Each row of numbers belongs to one of the elements below and depends on some of the facts about them. Some rows are named. Which element is each other row?

Some facts about the elements:
ρ: uses; ε: refers to; σ: is of sort
basta -ρ-> lematren; basta -ρ-> ragrezas; brole -ρ-> rarir
broplakan -ρ-> klokave; brotreres -ρ-> vosim; brotreres -ρ-> vuflin
brufiles -ρ-> gidro; bupos -ρ-> drovar; daplofa -ρ-> teval
daplofa -ρ-> troma; disko -ρ-> plede; doku -ρ-> lematren
drakleba -ρ-> kekipel; dridi -ρ-> nobrupon; dridi -ρ-> nafloron
drikim -ρ-> klunubil; drogru -ρ-> flugrir; drogru -ρ-> ragrezas
drovar -ρ-> vuflin; droza -ρ-> kluflal; droza -ρ-> klokave
fibo -ρ-> drovar; flugrir -ρ-> gidro; gomafi -ρ-> trero
gomafi -ρ-> tristoklem; gomafi -ρ-> kekipel; gomafi -ρ-> gidro
goskim -ρ-> dridi; goskim -ρ-> lita; goskim -ρ-> kleperul
gulutrum -ρ-> kluflal; kagrol -ρ-> vuniflem; kagrol -ρ-> bupos
kagrol -ρ-> tabri; kekipel -ρ-> troma; kekipel -ρ-> vuflin
ketam -ρ-> kagrol; ketam -ρ-> stigran; kleperul -ρ-> zoklar
kleperul -ρ-> gidro; klokave -ρ-> klunubil; klokave -ρ-> gidro
klotra -ρ-> doku; kluflal -ρ-> brosker; klukim -ρ-> lita
klunubil -ρ-> gidro; kugem -ρ-> vuniflem; kugem -ρ-> fifal
lematren -ρ-> brufiles; lita -ρ-> ragrezas; lita -ρ-> troma
mugek -ρ-> muzel; mugek -ρ-> vosim; muzel -ρ-> brosker
nemus -ρ-> troma; nobrupon -ρ-> brufiles; nobrupon -ρ-> vuniflem
noplin -ρ-> teval; noplin -ρ-> brigas; nuklel -ρ-> gomafi
nuklel -ρ-> troma; paskir -ρ-> kugem; pliklun -ρ-> bupos
pliklun -ρ-> rarir; pudre -ρ-> nemus; puplol -ρ-> bradrus
puplol -ρ-> nafloron; ragrezas -ρ-> klokave; ragrezas -ρ-> gidro
rarir -ρ-> vure; rivun -ρ-> klokave; rivun -ρ-> gidro
rotru -ρ-> stelir; sabepar -ρ-> ragrezas; sabepar -ρ-> gidro
skifler -ρ-> sabepar; skiklusun -ρ-> broplakan; skubas -ρ-> totri
stelir -ρ-> nobrupon; stete -ρ-> brigas; stigran -ρ-> ragrezas
stusok -ρ-> tristal; stusok -ρ-> vuflin; stusok -ρ-> vure
suskenor -ρ-> vosim; suskenor -ρ-> vuflin; suskenor -ρ-> gidro
tabri -ρ-> vuniflem; tabri -ρ-> gidro; tabror -ρ-> goklel
tabror -ρ-> nafloron; taskozel -ρ-> vuflin; teval -ρ-> gidro
totri -ρ-> teval; trero -ρ-> ragrezas; trero -ρ-> klokave
trero -ρ-> gidro; treval -ρ-> kugem; treval -ρ-> lita
tripum -ρ-> vuflin; tristal -ρ-> pote; troma -ρ-> vuflin
troma -ρ-> gidro; trupun -ρ-> flugrir; trupun -ρ-> klukim
vistok -ρ-> skomis; vistok -ρ-> rabram; vosim -ρ-> kekipel
vuflin -ρ-> gidro; vure -ρ-> stigran; zoklar -ρ-> flugrir
basta -ε-> rotru; befaris -ε-> daplofa; betor -ε-> tripum
bifim -ε-> trostin; brepin -ε-> vafli; breruzu -ε-> klotra
broplakan -ε-> tramuk; brotreres -ε-> tuplam; brufiles -ε-> pumes
bukim -ε-> fluvon; bupos -ε-> brosker; daplofa -ε-> nufo
disko -ε-> notrol; donos -ε-> fibo; drakleba -ε-> drevun
drastam -ε-> testes; drepo -ε-> grestubram; drevun -ε-> betor
drezin -ε-> fiflor; drikim -ε-> pifen; drisu -ε-> flifen
drovar -ε-> stuklon; droza -ε-> ruro; drukluston -ε-> kleperul
faflago -ε-> stobis; feflom -ε-> drukluston; fibo -ε-> nusem
fifal -ε-> rivun; fiflor -ε-> mugek; flaskos -ε-> grobos
flifen -ε-> zoklar; flugrir -ε-> bupos; gidro -ε-> stipe
grados -ε-> gulutrum; gredok -ε-> groflogis; grepom -ε-> kluflal
gretal -ε-> trebon; grobos -ε-> muzel; gulutrum -ε-> vistok
kagrol -ε-> stega; ketam -ε-> kipi; kigres -ε-> pliklun
kipi -ε-> vosim; kleperul -ε-> kigres; kligezor -ε-> rarir
kluflu -ε-> bifim; klunubil -ε-> dridi; kofos -ε-> broki
kugem -ε-> gidro; lematren -ε-> bustom; lita -ε-> nefenar
lostelus -ε-> pote; meka -ε-> donos; mugek -ε-> pletiflok
muzel -ε-> doku; nafloron -ε-> lematren; nefenar -ε-> ridrim
nemus -ε-> noplin; noplin -ε-> vuren; notrom -ε-> droza
nufo -ε-> skedris; nuklel -ε-> befaris; paskir -ε-> goskim
pavus -ε-> kofos; pifen -ε-> pavus; plede -ε-> drepo
pletiflok -ε-> stelir; pluklak -ε-> brepin; pluze -ε-> lostelus
pumes -ε-> rabram; puplol -ε-> brigas; rabram -ε-> trupun
rarir -ε-> pluze; ridrim -ε-> broplakan; rivun -ε-> kagrol
rotru -ε-> bukim; ruro -ε-> disko; sabepar -ε-> vesti
skedris -ε-> bradrus; skifler -ε-> skiklusun; skubas -ε-> tristal
stega -ε-> plibuplur; stekim -ε-> kluflu; stelir -ε-> fuflom
stete -ε-> stekim; stigran -ε-> drovar; stipe -ε-> gretal
stobis -ε-> drisu; stuklon -ε-> klunubil; stusok -ε-> drakleba
tabror -ε-> grados; testes -ε-> meka; teval -ε-> skubas
totri -ε-> vure; tramuk -ε-> koplal; trebon -ε-> tabri
trero -ε-> drastam; treval -ε-> klives; tripum -ε-> flaskos
tristal -ε-> ketam; tristoklem -ε-> gredok; trostin -ε-> nafloron
trupun -ε-> puplol; tuplam -ε-> suskenor; vadi -ε-> skomis
vafli -ε-> klukim; vistok -ε-> stusok; vosim -ε-> plede
vosir -ε-> trero; vuren -ε-> fistok; zoklar -ε-> gomafi
zudron -ε-> stigran; basta -σ-> d; befaris -σ-> b
betor -σ-> e; bifim -σ-> f; bradrus -σ-> c
brepin -σ-> e; breruzu -σ-> c; brigas -σ-> d
broki -σ-> f; brole -σ-> c; broplakan -σ-> b
brosker -σ-> a; brotreres -σ-> b; brufiles -σ-> b
bukim -σ-> b; bupos -σ-> c; bustom -σ-> f
daplofa -σ-> f; disko -σ-> c; doku -σ-> d
donos -σ-> d; drakleba -σ-> a; drastam -σ-> a
drepo -σ-> e; drevun -σ-> c; drezin -σ-> c
dridi -σ-> a; drikim -σ-> f; drisu -σ-> f
drogru -σ-> d; drovar -σ-> d; droza -σ-> d
drukluston -σ-> f; faflago -σ-> d; feflom -σ-> a
fibo -σ-> c; fifal -σ-> b; fiflor -σ-> b
fistok -σ-> e; flaskos -σ-> b; flifen -σ-> d
flugrir -σ-> d; fluvon -σ-> c; fuflom -σ-> f
gidro -σ-> b; goklel -σ-> a; gomafi -σ-> c
goskim -σ-> e; grados -σ-> d; gredok -σ-> c
grepom -σ-> a; grestubram -σ-> a; gretal -σ-> c
grobos -σ-> b; groflogis -σ-> b; gulutrum -σ-> e
kagrol -σ-> a; kekipel -σ-> e; ketam -σ-> b
kigres -σ-> b; kipi -σ-> b; kleperul -σ-> d
kligezor -σ-> f; klives -σ-> a; klokave -σ-> b
klotra -σ-> c; kluflal -σ-> a; kluflu -σ-> b
klukim -σ-> b; klunubil -σ-> e; kofos -σ-> b
koplal -σ-> a; kugem -σ-> a; lematren -σ-> d
lita -σ-> b; lostelus -σ-> b; meka -σ-> e
mugek -σ-> a; muzel -σ-> c; nafloron -σ-> b
nefenar -σ-> e; nemus -σ-> a; nobrupon -σ-> b
noplin -σ-> d; notrol -σ-> a; notrom -σ-> e
nufo -σ-> c; nuklel -σ-> b; nusem -σ-> a
paskir -σ-> d; pavus -σ-> e; pifen -σ-> f
plede -σ-> a; pletiflok -σ-> d; plibuplur -σ-> f
pliklun -σ-> c; pluklak -σ-> c; pluze -σ-> c
pote -σ-> c; pudre -σ-> f; pumes -σ-> e
puplol -σ-> d; rabram -σ-> f; ragrezas -σ-> e
rarir -σ-> d; ridrim -σ-> d; rivun -σ-> e
rotru -σ-> c; ruro -σ-> b; sabepar -σ-> d
skedris -σ-> a; skifler -σ-> d; skiklusun -σ-> b
skomis -σ-> a; skubas -σ-> b; stega -σ-> c
stekim -σ-> c; stelir -σ-> b; stete -σ-> b
stigran -σ-> e; stipe -σ-> f; stobis -σ-> c
stuklon -σ-> f; stusok -σ-> c; suskenor -σ-> d
tabri -σ-> a; tabror -σ-> d; taskozel -σ-> d
testes -σ-> a; teval -σ-> e; totri -σ-> e
tramuk -σ-> e; trebon -σ-> b; trero -σ-> a
treval -σ-> f; tripum -σ-> c; tristal -σ-> a
tristoklem -σ-> d; troma -σ-> b; trostin -σ-> e
trupun -σ-> e; tuplam -σ-> f; vadi -σ-> e
vafli -σ-> a; vesti -σ-> f; vistok -σ-> d
vosim -σ-> b; vosir -σ-> e; vuflin -σ-> a
vuniflem -σ-> a; vure -σ-> a; vuren -σ-> e
zoklar -σ-> b; zudron -σ-> f

Known rows:
mugek: [-31  -6   8   7  -2 -10  20  20  28   2   2  -6   6  -2  -9  11   1   1
  52   5   0  14  19  -2   1 -13]
skomis: [  6  -8  -5  12  11   2 -17 -22   0  -8  -4   8  -5  -3 -25  11  -4 -13
   7 -15  -2  -7 -19   5  -7   9]
nobrupon: [ -1   7  21   1  -5  19   5   1 -14   0  18   0 -12  -4  -1 -22 -10 -10
 -39  -3  -3   6  -6  -7  20   1]
brufiles: [-15   6  13  -5 -25  19  -6   7 -17   5  11   0   8  -2  14 -18  -2   5
 -11  -5  -2   4  10  -4  24  -1]
zoklar: [-14   2  14  -1 -15  11   3  11 -14   4   6   6   5  -2  12 -12   0   5
  -2   4  -1   4  15  -1  17  -2]
broplakan: [-21   1  13   1 -16   6   2  12  -7   7   4   5  11  -1  11 -10   0   9
  12   3  -3   7  16  -2  11  -4]
groflogis: [  2  -5   3   3  21   2   1 -19  -4  -5  -4  11  -6  -3  -5  10  -5  -5
 -14   8   1  -8 -13   2  -8   4]
pliklun: [ 13  -6  13   1   6   3  19  15 -23   6   9   7 -19   0  21 -19  -5  -4
 -19  18  -1  -8  14   4  -5  -1]
droza: [-25   0  -1   6   0 -16  24  21  33   6   2 -24   1  -1  -2   2  -1  12
  46   5 -10   5  14  -3  10  -8]
tristoklem: [ -3  -1  -3   5 -23  -1 -13  11  -4   7   4 -16   6  -1   6 -18  -1   9
  23 -16 -10  -8   7   1  22   4]
klunubil: [-12   6   1   2 -17   3  -4  10 -24  21   9  -5  21   1  13 -26  -4   1
   2  -3  -2   9  13  -6   7   2]
fistok: [ 11  -1  -6   7  23  -9  -1 -14  -8   8  -3   6   2   2  -9   1  -7 -10
 -14   5   3   0 -15  -3 -23   8]
brepin: [  7   4 -13  -3  12 -12  -6 -11  -3   3 -13   5   9   4  -3   8   3   1
  -4   5   6   7  -7  -1 -21   4]
drikim: [ -9   2   7  -2 -12   3   9  20  -2   8  12  -7   2   0  13 -10  -1  -1
   8   6   1   6  21  -1   9  -4]
drukluston: [  3   0  -4  -2   5  -4  -5 -10   8  -6 -14   8   3   3 -11  15   6   2
   3   3   2   4  -4   2 -11  -2]
vesti: [  5  -6  -1   7  21  -5  -1 -16  -1  -3  -5   6  -5  -2 -13   8  -4  -9
  -6   2   1  -7 -12   1 -14   4]
treval: [  7   6  14  -6  -8   6  14  23   0   1  15  -5 -14   2  14 -14  -3  -5
 -14   9   2  13   9  -4   8  -7]

Which element is each row?
No name comes twice in this set of rows, the named rows included.
[ 13  -2  -1  -1 -26   0 -16  10 -11   1  -1  -8  -2   3  15 -17   3   6
  22 -13  -8  -5   9   7   7   2] | rarir
[ -1   4  -4  -1  -8  -1   1  11 -19  17   8  -7  13   2  11 -19  -4  -3
  -2   2   1   5  13  -5   0   3] | totri
[  8   2  17  -6 -18  12  -2  24   4  -3  14  -1 -13   1  10 -12   2 -10
   0  -6   1  18  11   1  10  -8] | kagrol
[ -7  -2  13  -2 -13   0  13  31  -7  10   8  -2   0   1  19 -13   1   1
  19  13  -1  12  26   0   0  -9] | daplofa
[  2   6  -8   6 -15   2 -11  20  -1 -12  14 -22  -1  -2  -7 -17  -7   5
 -14 -26 -15 -11  12  -7  12  -3] | lematren
[ -7   5   2  -2  -6  -7  18  30  -9  17  12 -10  11   5  17 -18  -3  -2
   3  12   2  17  25  -7  -2  -4] | rivun
[  0   0  13   6  10   4  18   6 -12   5  12   3 -14  -2   8 -17  -7  -1
 -22  14  -1  -2  -1  -2   4  -2] | klotra
[ 13  -7   9   3   5   2  13  10 -25   5   7   7 -14   0  20 -15  -4  -2
 -18  13  -1  -9  10   3  -4   0] | brole
[ -8  -5  13   8   4   3  21  19 -18  13  15  -2  -7  -3  16 -23  -7   1
  -7  16  -3  -6  18  -2   9  -2] | gomafi
[  5  -3  -1  -4  16 -10   9  -9   6  -4 -13   9  -3   3  -1  13   6   8
  -5  17   3  -3  -4   3 -18  -6] | disko
[  9  13  10  -5   8  -9  14   7  45 -10   1 -19 -22   3 -10   1   0   0
  -6   0  -6  19 -22  -5   8 -11] | tabror
[ -7  -2  15   5  -2  14   7   4 -20   8  16   4  -5  -5   7 -18 -10  -6
 -12  -1  -2  -5   7  -2  13   2] | klukim
[-21  -2   8   9  -9  15   0   2 -20  12  17   0   9  -6   7 -17 -11  -2
  -3  -7  -4 -12   9  -3  23   6] | klokave

Now the same elements, written a new way:
Known rows:
vuflin: [  4  12 -20 -23 -27  45  25  11  36   6  10   8 -12  34  12   4 -16  18
 -27 -27   1   9  15 -37 -32   4  30]
broplakan: [  3  -7  -7   1 -11  -2  -4 -10  12   1  10  32   1  27  -7  10   6 -18
   3  -6   0 -12   1   6  18  12 -22]
fiflor: [  6 -10 -10   1  17 -14   8   4  -1   1  -9   4  14   2   2   8  31 -15
  10   4   9  -4  -2  11  13  -2  -4]
vosim: [ 10  38  -3 -10 -11   4  14   9   3   6   2   0   2  62  50 -16 -18   6
 -24  -7  14 -12  16  23  -1  -7  -6]
befaris: [  4  -9 -10   5  17 -13   5   5  -3  -5 -10   0  12   2   1  10  28 -16
  13   2   7  -3  -3  11  15   1  -3]
disko: [-11  -2   1   9  22   4 -15  -2  -1   8 -13  -6   6  -6  -3   1  27  -7
  -1   8   0  -8 -14   6  -8  -9  -2]
drezin: [ -6  -3   5   5  22  12 -10   3   7   7 -10  -4   5   0  -1  -1  25 -11
   7   8   6  -7  -5   0  -3  -5   5]
pluze: [ -4  -3   5   3  26  10 -11   1   9   8 -12  -6   7   6   1  -5  29  -8
   9   6   1  -6  -4   5  -2  -1   2]
kleperul: [ -3  -4  14   0 -22 -10 -13 -11  -3  -1  15  24  -2  13  -1  -9 -24  -5
   8 -16 -20  -9   3   0   9  22 -19]
suskenor: [ -6  20 -18   8 -36  -1  -6 -11   4  -6   3  16 -22  17 -13   9 -26  18
 -40 -10 -29   0 -12  -3 -23 -15 -15]
drovar: [ 21  -8  -7 -12 -10   1  26   8   8   4  -9  -1  15  24  12  -7  14  22
  -9 -46 -20  15   0 -12 -11  22   8]
klunubil: [ 11 -14   0 -12 -30  21   1  -1  14   5  14  22  -7  24 -11  -6 -27   1
 -10 -17 -11   0   0   1  28  32  -9]
pavus: [ 12 -22  -3  -3  11   4   3   8  -7   6  -7  -8   5 -13  -2  -7   7   2
   0   0   0  11 -14  13  26  17  -1]
drepo: [ 12   3   6  -3   7  -3   3  16 -17   9  -7 -22   4 -10  22 -22 -11   3
  -9  10   8   6 -11  29  19  11   3]
gulutrum: [  3  -5  -8   1   5  13 -16 -20 -16 -19   6   1  -5   1 -24   0 -10  13
  -3   0 -12  -4   0  10  42   4 -26]
kligezor: [ 15  -8   9   8   9 -19  -4  11  -4  -3 -10 -11   1  -3  -3   7  17   2
  18   6  18   9  -3   7  15  -3  -6]
daplofa: [ 13  -3   9  16 -22 -16 -20 -15   5   5   6  27  -7  35 -14   8   3   9
   0 -16 -16  -5 -15   8   8   2 -32]

Rows to name:
No name comes twice in this set of rows, the named rows included.
[ 18 -12   0 -29 -30  26  26   4  44   5  24  30   2  61   9   1 -15 -17
  17 -30  15  -9  39 -27  22  34  10] | gidro
[  5  -2  11  -9 -23   8  -1  -3   7   1  20  20  -5  19   1  -8 -27  -1
  11 -12  -3  -6  16 -13  17  26  -8] | flugrir
[ -1  -8  13   1  -7 -27  13  -2  -6  -2   6   4  16 -13   3  -7   2 -21
  21 -12  -9  -5   7   1  -6  11   2] | stelir
[-11  19 -14  -6   8  28 -13 -46 -14 -33  17   5  -2  14 -12  -2  -9  34
  -6 -19 -31 -14  24 -20  -4 -10 -24] | drakleba
[-11  10  -3   6 -34 -16   2  -6   4  -8  16  11  -9  -2  -8   8 -24 -17
  -5   3  -3  -7   9  -7 -18  -9  -1] | klukim
[ -4  15 -17   2  -5 -10   2 -23  -1 -10  -6  22  -1  40   3   9   8  15
 -20 -17 -19  -6   0   3 -14 -10 -19] | brotreres
[ -7  -3  11 -20 -30  18  26  15  15   4  18 -10   3 -18  15 -18 -28  -4
   7 -22  -3   8  23 -33 -37  16  39] | vuniflem
[-22   9  13   4 -30  -2  -6   1  -5   3  23   1  -4 -40   0  -9 -22 -17
   5  -3 -20  -2  -4 -10 -35   4   8] | dridi
[  1   7 -17   2   2  21 -15  -9   8  11  -3  29   2  28   3  11  20   9
 -25 -15 -18 -10 -24  11  -2   0 -20] | mugek
[ 27 -17   1   7  12 -10   3  19  12   9  -9  -9   8   1  -4   6  32  -3
  25  -2  27   7  -3   4  22   4   4] | rabram
[  4 -14  10   6 -23  -7 -13 -11 -11   7  10  24   2  -1 -13 -12 -21  -2
 -10 -16 -37  -5 -23  18  16  30 -27] | trupun
[-17   0   5 -12 -21 -12  -1  -8  14  -4   8  18 -23   4   5  -6 -33   9
  25   4   4  -7  21 -10  25  13  18] | lematren
[-10   7   6   2  33  21 -14 -30 -21 -30   2 -27   5 -14 -21  -5   9   6
  24   6  -4 -16  30 -19   5 -16 -11] | drevun
[  3  31   6   4   8 -25   5  16 -24   6  -5 -26  11   4  54 -22  -3 -16
  -5  19  26  -8   3  44   2 -17   2] | kipi
[  8  -4  -3   0  16  -4   0  -4 -17 -10  -3 -12   5 -13  -6  -2  11   5
  16   4   6   3   8   6  25   0  -4] | grados

